Each row has a name. Each question is about the rows just above it. Places in a row count from 1.

Q_462: [ 4.26  1.33 -1.87 -3.59 -4.28  0.46]
Q_19: [-3.42 -1.19  0.55  4.35  7.07 -0.59]
Q_481: [-3.59 -4.86 -3.79  1.61 -1.20 -0.38]
Q_226: [-1.33  2.95  2.42  2.90  8.67 -0.25]
Q_395: [-0.86 -4.22 -1.28 -0.76 -5.46  0.13]
Q_567: [-2.73 -2.55 -0.66  2.18  1.45 -0.21]
Q_665: [-1.15 -4.81 -3.53 -1.02 -5.33  0.02]
Q_291: [-3.56 -5.43 -3.83  2.22  0.45 -0.38]
Q_199: [-0.23 -2.59 -4.05 -1.26 -3.64 -0.02]
Right after [-1.87] comes  [-3.59]
Every place of [-3.64] in Q_199:  5

Q_801: [ 1.07 -1.33 -1.71  1.17  1.05 -1.01  1.28 -1.42  1.22  0.97 -1.47  0.61
  1.05  0.81  0.98  1.07 -1.43  0.51  0.74  0.91 -1.24 -1.06  0.81 -1.04]
Q_321: [-6.63  8.21  9.39 -5.09 -6.76  7.48 -5.75  7.31 -6.02 -6.71  8.39 -5.59
 -6.97 -8.05 -7.57 -7.65  9.51 -7.39 -7.88 -5.49  7.81  7.48 -8.83  8.10]
Q_494: [ 1.92 -1.99 -2.43  1.00  2.12 -2.20  1.00 -1.86  1.31  1.95 -2.06  1.80
  1.87  2.30  2.23  2.18 -2.57  2.30  2.16  1.87 -2.08 -2.13  2.60 -2.41]
Q_49: [ 4.55 -5.21  2.53  2.53  2.66 -4.53  2.53 -4.53  2.65  4.18  2.53  3.76
  2.65  3.73  2.65  4.41 -5.96  3.63  2.37  4.41 -5.23  2.65  2.65 -5.26]
Q_917: [-2.38  3.45  3.64 -2.31 -2.44  1.48 -3.54  2.53 -2.85 -2.14  3.26 -1.83
 -2.53 -1.83 -2.38 -2.06  3.42 -1.68 -1.77 -1.90  3.12  2.67 -1.30  2.76]
Q_708: [ 1.07 -1.33 -1.71  1.17  1.05 -1.01  1.28 -1.42  1.22  0.97 -1.47  0.61
 -5.06 -4.35 -2.40 -4.86  6.95 -4.30 -3.89 -5.19  6.12  5.68 -3.95  6.18]
Q_554: [-2.38  3.45  3.64 -2.31 -2.44  2.61 -3.54  2.53 -2.85 -2.14  3.26 -1.83
 -2.53 -1.83 -2.38 -2.06  3.42 -1.68 -1.77 -1.90  3.12  2.67 -1.30  2.76]
Q_336: [ 4.55 -5.21 -6.21  3.23  5.00 -4.91  4.29 -4.53  4.07  4.18 -5.22  3.76
  4.34  3.73  4.62  4.19 -5.96  3.63  3.34  4.41 -5.23 -4.85  3.42 -5.26]
At which places does Q_801 hold [0.81]?  14 23
Whose row is [ 1.92 -1.99 -2.43  1.00  2.12 -2.20  1.00 -1.86  1.31  1.95 -2.06  1.80
  1.87  2.30  2.23  2.18 -2.57  2.30  2.16  1.87 -2.08 -2.13  2.60 -2.41]?  Q_494
At which places does Q_49 hold [2.53]?  3 4 7 11
At which places does Q_49 hold [2.65]?  9 13 15 22 23
At which places does Q_554 hold [3.26]?  11

Q_104: [-2.38 -1.17 -1.63 -1.28 -1.28  0.43  0.43 -0.46 -1.28  6.97 -1.28 -5.83
  3.36]
Q_766: [-2.38 -4.84 -4.57 -8.68 -2.37 -1.77 -3.93 -0.35  2.01  1.68 -6.57  0.33
 -0.59]
Q_821: [-2.38  2.28  1.44 -2.38  0.55 -2.38  0.55 -2.38  2.91  1.46  3.55  0.55
  2.65]
Q_839: [-2.38 -1.17 -0.45 -1.27 -1.28 -2.77  0.43  0.08 -2.33 -0.31 -3.43  1.15
  0.59]
Q_259: [-2.38 -1.40  1.40  4.22  2.76 -2.78  0.67 -1.66 -2.55 -3.26  2.98  3.49
 -2.91]
Every place of [-2.38] in Q_821:  1 4 6 8
At which places does Q_104 hold [-1.28]?  4 5 9 11
Among the named rows, does one hold [-2.78  0.68] next to each other, in this order?  no
Does one of the named rows hold [-0.59  0.33 -6.57  1.68] side by side, in this order?  no
Right after [-0.46] comes  [-1.28]

Q_637: [ 0.98 -0.98 -0.95  0.89  0.86 -1.00  0.92  1.03 -0.97  0.85  0.95 -0.96
  0.91  0.96  0.97 -0.88 -1.12]
Q_235: [ 3.78 -3.91 -3.72  3.70  3.55 -3.76  3.68  4.25 -3.58  3.51  3.92 -3.80
  3.62  3.73  3.80 -3.44 -4.10]
Q_233: [-7.82  7.94  7.50 -7.58 -7.22  7.69 -7.68 -8.54  7.67 -7.16 -1.06  7.71
 -7.35 -7.63 -7.78  6.97  8.28]
Q_623: [-0.22  1.18  1.10 -1.05 -1.00  1.15 -3.59 -1.27 -1.07 -1.00 -1.12  1.12
 -1.07 -1.00 -1.14  1.03  1.29]
Q_698: [-1.14  1.18  1.10 -1.05 -1.00  1.15 -1.07 -1.27  1.08 -1.00 -1.12  1.12
 -1.07 -1.14 -1.14  1.03  1.29]
At which places does Q_623 hold [-1.07]?  9 13
Right after [-3.58] comes  [3.51]

Q_785: [ 0.85 -0.30  3.25  2.69 -0.03  2.46  4.19 -0.56]
Q_471: [-0.03  5.12 -5.29 -0.03 -0.03 -2.55 -0.03 -5.29]
Q_863: [-2.70 -0.06 -2.89  4.40  0.32 -8.86 -4.00 -5.16]
Q_63: [-4.48  0.23  0.22  1.50  1.69 -2.57  0.04 -0.86]
Q_489: [-1.37 -0.71 -1.81 -0.81  0.13 -2.40  1.42  1.69]
Q_730: [-8.10  0.31  0.12  2.67 -5.66 -0.93 -0.83 -5.60]
Q_98: [-2.81  2.36  2.36  2.36  5.11 -3.67 -2.81  2.36]
Q_216: [-2.08 -0.02 -2.83 -1.12 -0.29 -2.87  0.95 -0.25]
Q_406: [ 0.81 -0.90 -2.42 -1.59  1.90 -5.09 -1.75  0.40]
Q_354: [ 0.10 -3.51 -2.83  5.33 -4.96 -3.90  0.57  3.21]
Q_435: [-2.81  1.02 -2.15  0.77 -0.66 -0.91  0.10 -1.41]
Q_331: [-3.92 -3.82  1.11 -1.52 -0.01 -2.12 -4.10  4.27]
At which places does Q_471 hold [-0.03]?  1 4 5 7
Does one of the named rows hold [ 0.77 -0.65 -0.91  0.10 -1.41] side by side, in this order?  no
Every place of [2.36] in Q_98:  2 3 4 8
Right after [-2.87] comes  [0.95]
Right after [2.69] comes  [-0.03]
What comes right after [0.77] in the named rows?  [-0.66]
Among the named rows, does one hold [ 0.57 -3.90 -4.96  5.33] next to each other, in this order?  no

Q_72: [-0.94 -0.88  0.97  0.99]
Q_479: [ 6.33  4.88 -6.01 -6.27]
Q_372: [-2.22 -1.89  1.81  2.01]
Q_342: [ 6.33  4.88 -6.01 -4.24]
Q_101: [ 1.76  1.36 -1.46 -1.74]
Q_327: [-6.06 -4.84  5.74  6.24]
Q_34: [-9.57 -7.67  9.05  9.76]
Q_250: [ 1.26  1.04 -1.36 -1.32]
Q_933: [-7.92 -6.32  7.41  7.96]
Is [ 6.33  4.88 -6.01 -4.24] printed in one of the named rows, side by side and in this order?  yes
Right after [1.81] comes  [2.01]

Q_931: [ 2.93 -0.43  0.68 -2.65  1.79  0.89 -0.35 -1.27]
Q_262: [-7.52 -0.96 -1.41  4.77 -0.32  0.45  4.42  0.00]
Q_934: [-1.46  0.25 -2.58  0.24  1.05 -2.58  1.05 -0.60]
Q_848: [-1.92  2.36  1.40  3.83  0.83  2.80  3.50 -0.01]
Q_747: [ 1.22  1.42  1.04 -0.98 -0.10  0.97 -1.36  0.93]
Q_91: [-0.66 -1.30  0.59 -0.23  0.55 -0.59  0.19  0.38]
Q_953: [-0.36 -1.07  1.09 -0.58  0.66 -2.95 -1.06 -2.77]
Q_227: [-1.39  1.24  4.91 -0.67  1.95  1.95  1.95 -0.15]
Q_299: [-1.39  1.24  4.91 -0.67 -3.50  1.95  2.53 -2.80]
Q_916: [-7.52  7.46 -1.41  4.77 -0.32  0.45  4.42  0.00]
Places of [0.24] in row Q_934:  4
Right after [1.04] comes  [-0.98]
The entry that follows [-0.59]:  [0.19]
At which places does Q_227 hold [-0.15]?  8
Does one of the named rows hold [ 0.24 -2.58] side by side, in this order?  no
What comes right after [-1.92] in the named rows?  [2.36]
Places of [1.95] in row Q_227:  5 6 7

Q_116: [-1.51 -1.39  1.18  0.12 -3.38 -5.08 -1.63  3.09  0.37 -1.39 -0.93  7.36
  0.27  1.30 -1.63 -0.88 -3.83 -1.54  0.40]
Q_187: [-0.70  0.06 -0.26  0.12  0.93 -0.55 -1.40 -0.17  0.37 -1.06  0.84  1.96
 -0.05 -0.40 -1.29 -0.11  0.06 -1.05 -1.82]
Q_714: [-1.94 -0.34  0.62 -0.09 -1.16 -3.16 -1.07 -1.56  0.37  2.55 -0.48  1.96
 -0.97 -0.28 -0.70 -1.80 -1.95 -1.05 -0.33]
Q_768: [-1.38  1.22  0.76  0.12  0.96 -0.39  0.36 -0.59  0.75  0.16 -0.93 -0.03
  0.23  1.11 -0.90  0.70  1.73 -0.72  1.20]
Q_209: [-1.51  2.79  1.18  0.12 -3.38 -5.08 -1.63  3.09  0.37 -1.39 -0.93 -0.76
  0.27  1.30 -0.26 -1.83 -3.83 -1.54 -0.33]
Q_295: [-0.21  0.27  0.25  0.12 -0.18 -0.15 -0.26 -0.17  0.27 -0.36 -0.23  0.26
 -0.05 -0.17 -0.23 -0.11  0.22 -0.24 -0.26]
Q_544: [-0.70  2.80  0.62  1.29 -2.19 -1.35 -1.36  0.10  0.37 -1.06 -0.93  3.54
 -0.46 -3.17 -0.90 -2.29  1.08 -1.76 -2.27]
Among the named rows, does one hold [-0.09 -1.16 -3.15] next to each other, in this order?  no
Every place of [-1.82] in Q_187:  19
Right after [-3.16] comes  [-1.07]
Every place of [-1.39] in Q_116:  2 10
Is [ 0.40 -1.54 -3.83 -0.88 -1.63] printed in one of the named rows, side by side and in this order?  no

Q_369: [ 0.67  0.60 -2.84 -0.28 -1.60  0.19 -1.93  0.58  0.25  0.48  0.92  0.17
 -1.20 -0.64  0.13 -6.31 -0.01  0.03 -2.21 -1.16 -0.68  0.32 -1.09  1.65
 -0.13 -0.38 -0.90 -1.07  0.41 -3.10 -0.73 -0.08 -0.33 -1.22  0.87 -0.40
 -0.48  0.03  1.86 -0.57 -0.96 -0.27  1.14 -0.02 -0.68 -0.27  0.45  1.39
  0.49  0.13  1.69 -0.67  1.91  0.31  0.41  0.77  0.15 -4.84  1.22 -0.42]
Q_70: [ 0.67  0.60  0.46 -0.83  0.35  0.19 -1.93  0.58 -0.90  0.48  0.92  0.17
  0.78 -0.64 -0.49  1.70 -1.42  0.03  2.84 -1.16 -0.68  0.32 -2.16 -0.25
 -0.13 -0.38 -0.90 -1.07  0.41  3.10 -0.73 -0.08 -0.33 -1.22  0.87 -0.40
 -0.48  0.03 -0.01 -0.57 -0.96 -0.27  1.14  0.19 -0.68 -0.27 -3.35  1.68
  0.49  0.13 -3.77 -0.67 -0.61 -3.69 -1.84 -0.49  0.15  1.02  0.77 -0.42]
Q_359: [ 1.52  0.63  0.13 -0.83  0.35  0.19 -6.79  0.58 -0.90  0.88  0.92  0.17
  0.78 -2.04  0.13 -1.21 -1.42  0.03  2.84 -2.03  0.41  3.47 -2.16 -0.07
 -0.13 -0.38 -0.90 -5.54  0.90  1.55 -0.73 -0.08 -0.56 -1.22  2.22 -0.40
 -0.48  0.03 -0.01 -1.82 -0.96 -1.51  3.33 -0.02 -0.84 -0.27 -3.47  1.68
  0.49  1.37 -3.77 -0.67 -0.61 -5.55 -1.84 -0.49  0.15 -0.50  0.86 -0.42]
Q_393: [ 0.67  0.60  0.13 -0.83  0.35  0.19 -2.42  0.58 -0.90  0.48  0.92  0.17
  0.78 -0.64  0.13  0.40 -1.42  0.03  2.84 -1.65  0.52  1.03 -2.16 -0.07
 -0.13 -0.38 -0.90 -2.39  0.41  1.55 -0.73 -0.08 -0.33 -1.22  0.87 -0.40
 -0.48  0.03 -0.01 -0.57 -0.96 -0.27  1.14 -0.02 -0.68 -0.27 -3.35  1.68
  0.49  0.13 -3.77 -0.67 -0.61 -3.69 -1.84 -0.49  0.15  0.54  0.77 -0.42]
Q_969: [ 0.94  0.60  1.72 -0.83  0.69  0.19 -6.76  0.58 -1.32  0.48  0.92  0.17
  0.95 -2.76  0.13  0.40 -1.42  0.03  4.63 -3.32  2.78  4.64 -2.17 -0.07
 -0.13 -0.38 -0.90 -7.47  0.41  4.46 -0.73 -0.08 -1.29 -1.22  3.54 -0.65
 -0.48  0.75 -0.01 -0.57 -0.96 -1.74  5.17 -0.02 -1.62 -0.27 -6.42  1.93
  0.49  1.34 -7.96 -0.67 -0.79 -9.31 -2.23 -0.49  0.15  0.54  0.77 -0.42]
Q_297: [ 0.67  0.60  0.46 -0.83  0.35  0.19 -1.93  0.58  1.23  0.48  0.92  0.17
  0.78 -0.64  0.13  1.70 -1.42  0.03  2.84 -1.16 -0.68  0.32 -2.16 -0.25
 -0.13 -0.38 -0.90 -1.07  0.41  3.10 -0.73 -0.08 -0.33 -1.22  0.87 -0.40
 -0.48  0.03 -0.01 -0.57 -0.96 -0.27  1.14 -0.02 -0.68 -0.27 -3.35  1.68
  0.49 -0.49 -3.77 -0.67 -0.61 -3.69 -1.84 -0.49  0.15  1.02  0.77 -0.42]
Q_416: [-0.15 -0.83  0.13 -0.83  0.35  0.19  6.92 -0.42 -0.90 -0.74  0.18  0.17
  0.78  2.15  0.13  2.18 -0.82  0.03 -0.32  3.10 -0.68 -3.94  2.91 -0.07
 -0.13 -0.36  1.74  5.76 -1.18  0.54 -0.73 -0.08  0.75 -0.33 -2.17 -0.40
 -0.47  0.03 -0.66 -0.57 -0.96 -0.22 -3.38 -0.02  0.61 -0.27  2.66 -0.48
  0.49 -0.08  2.63  0.00 -0.61  5.28 -0.24 -0.49  0.15  0.75 -1.13 -0.42]
The entry that follows [-1.21]:  [-1.42]
Every place of [0.19] in Q_70:  6 44
The entry that follows [2.18]:  [-0.82]

Q_615: [-2.08 -8.43 -1.16 -1.94 -8.43]
Q_866: [-1.22 -5.42 -0.04 -1.22 -1.22]
Q_666: [-6.07 -6.07  3.76 -6.07 -6.06]
Q_309: [ 5.58 -3.46  1.15 -4.30  5.73]
Q_618: [-1.00 -1.32  2.52 -5.90 -2.07]
Q_713: [-0.24 -8.33 -1.23 -3.42 -1.31]
Q_15: [-1.48 -2.69  2.20 -4.67  0.07]
Q_688: [ 2.31 -8.15  5.59 -3.58 -5.96]
What comes right after [5.59] in the named rows?  [-3.58]
Places of [-2.08] in row Q_615:  1
At which places does Q_666 hold [-6.07]?  1 2 4
Is [-1.48 -2.68] printed in one of the named rows, side by side and in this order?  no
Every place of [-1.22] in Q_866:  1 4 5

Q_473: [ 5.26 -9.20  7.81  1.42  6.56  5.77  1.26 -9.35 -6.28 -0.30]
Q_316: [ 6.83  4.60 -3.93  1.42 -0.27 -8.97 -3.75  7.24  7.54  4.36]
Q_29: [ 5.26 -9.20  7.81 -6.61  6.56  0.90 -3.11 -5.63  0.28  3.69]
Q_885: [ 5.26 -9.20  7.81  1.42  1.42  0.90 -3.11  5.26  1.43 -3.92]
The entry that follows [5.77]:  [1.26]
Every place of [1.42] in Q_885:  4 5
The entry that follows [-3.93]:  [1.42]
The entry that follows [-5.63]:  [0.28]
Is [0.27 3.69] printed in one of the named rows, side by side and in this order?  no
Does one of the named rows hold [ 6.57  0.90 -3.11] side by side, in this order?  no

Q_844: [-4.59  0.14 -0.88 -4.25 -3.20 -0.80  0.42 -7.24  5.91  0.27 -2.08]
Q_120: [-2.29  0.72  0.66 -1.72 -0.62 -0.57 -0.57 -1.32  3.19  1.49  0.03]
Q_177: [ 2.19  4.87 -3.11  1.16  0.89 -3.70  1.48  0.31 -0.35  1.01  1.85]
Q_587: [-0.86  0.80 -0.92  4.87 -1.32  0.31  0.26 -3.80 -1.84 -0.01  0.77]
Q_214: [ 3.25 -3.17  1.69  4.88 -3.17 -3.72  4.88 -3.17 -3.17  4.88  4.88]
Q_223: [ 2.59 -3.48  0.73  2.89  1.85 -0.30 -1.41  6.60 -1.77 -2.67  0.02]
What comes right after [-2.29] in the named rows?  [0.72]
Places of [-3.11] in row Q_177:  3
Every place of [4.88] in Q_214:  4 7 10 11
Places of [1.49] in row Q_120:  10

